Here is a tiny trained network, its code and every weight. The questions are about switching its units off for an input and a class, where a switched-off unit gives its printed mean instead of its output.

import numpy as np


def w(rows, s, z=0):
    codes = np.array(rows[::2]) - 128.0
    scale = np.full(codes.shape[1], s)
    scale[-1] = z or s
    return codes * scale


def f(y):
    return np.maximum(y, 0)


def log_softmax(a):
    a = a - a.max(-1, keepdims=True)
    return a - np.log(np.exp(a).sum(-1, keepdims=True))


def net(x, mask):
    res = np.array(x, float).reshape(1, 4) / 4 @ E
    y = f(res @ A[0][:, :-1].T + A[0][:, -1])
    res = res + np.where(mask, y, B[0][:, -1]) @ B[0][:, :-1]
    return log_softmax(res[-1] @ U[:, :-1].T + U[:, -1])


A, B = {}, {}
E = w([
[63,113,168,120,125,174,106],'x0',
[121,110,123,112,129,109,123],'x1',
[145,102,134,167,168,125,113],'x2',
[171,88,170,138,165,174,253],'x3',
],0.015)
A[0] = w([
[145,17,130,175,183,231,202,178],'n0',
[47,164,35,194,89,108,72,167],'n1',
[132,163,110,98,87,129,163,114],'n2',
[130,111,173,152,211,166,199,146],'n3',
[222,107,95,92,231,175,184,253],'n4',
[238,187,73,99,75,87,111,158],'n5',
[140,81,153,159,187,195,233,140],'n6',
[120,70,192,171,199,167,198,162],'n7',
[82,161,136,100,94,101,89,119],'n8',
[85,169,143,58,91,139,7,170],'n9',
[173,75,178,119,175,189,145,139],'n10',
[158,127,110,53,152,150,217,132],'n11',
[115,157,137,133,98,137,121,85],'n12',
[141,145,120,192,219,169,147,89],'n13',
[128,243,78,127,44,62,97,246],'n14',
[89,167,156,127,83,121,5,147],'n15',
[103,17,149,99,131,154,130,139],'n16',
[2,142,88,133,49,107,49,188],'n17',
],0.0086,0.0044)
B[0] = w([
[92,186,183,209,87,50,195,239],'n0',
[95,123,111,62,159,147,106,219],'n1',
[123,122,111,110,157,104,151,146],'n2',
[144,159,198,238,144,159,114,208],'n3',
[146,122,155,205,126,41,254,227],'n4',
[194,94,49,99,149,96,151,188],'n5',
[120,174,167,168,129,90,96,230],'n6',
[51,219,193,214,73,81,151,221],'n7',
[69,163,89,136,98,144,87,182],'n8',
[40,124,90,99,95,182,99,238],'n9',
[73,164,152,194,75,110,85,191],'n10',
[162,121,165,138,88,106,139,187],'n11',
[82,125,111,112,154,96,128,140],'n12',
[132,171,127,136,157,76,111,167],'n13',
[126,78,23,71,120,122,135,229],'n14',
[67,156,45,103,134,154,143,232],'n15',
[59,133,138,126,154,101,136,169],'n16',
[6,146,45,29,81,184,66,251],'n17',
],0.0082,0.014)
U = w([
[50,179,79,2,98,217,104,255],'0',
[117,194,220,216,107,127,178,78],'1',
[237,158,70,87,125,106,181,83],'2',
],0.0093,0.00094)

Each question gives the input, the list of numbers given to net, and the class t.
The units are the neurons (one row each of A and B). Each row of codes is followed by its name. A weight is (code - 128) times the scale printed after its matrix; where a second scale follows, it is the last column's (A, B and U).
mask holds one flag per neuron, in row order. A switched-off neuron (its flag False) gives its mean, the last column of its row in B, instead of its output. The means were averaged over made-up inputs and are rounded, as every weight is.
A unit's drop is (log p(t) with every unit on - log p(t) with that unit switched off) / (log p(t) with every unit on - log p(t) with every unit switched off).
The circuit of an input: a set's keep is (log p(t) with only the set's units on - log p(t) with every unit switched off) / (log p(t) with every unit on - log p(t) with every unit switched off). Starting from the 12 units with the biggest drops (on a tie, the unit counted first), units are removed one at a time, each time the one whose removal leaves the highest keep (on an exact tie, the one counted first), for as long as the keep stays at least 0.8.
units of the circuit, in order: the units of the circuit, biggest drop first
most important unit: the unit with the biggest drop
top k neurons: the k neurons with the biggest drops, biggest first
drop of u: that unit's drop, to one decimal
input [4,2,4,0], class 1: top 2 neurons -> n17, n14
input [-2,7,-8,2], class 2: most important unit -> n17
input [-7,-5,1,-3], class 2: units of the circuit, in order -> n17, n5
input [1,-4,0,0], class 1: top 2 neurons -> n17, n9
input [-8,-3,-3,-3], class 2: top 2 neurons -> n5, n17
input [-1,-2,-6,1], class 2: top 2 neurons -> n17, n9
input [-7,6,-4,-2], class 2: top 3 neurons -> n5, n17, n9
input [-5,-6,-1,-2], class 2: top 3 neurons -> n17, n9, n5
input [-6,8,-3,3], class 2: drop of n0 -> 0.2
input [8,0,2,2], class 1: drop of n1 -> 0.0
input [-6,5,-4,-1], class 2: drop of n17 -> 0.1
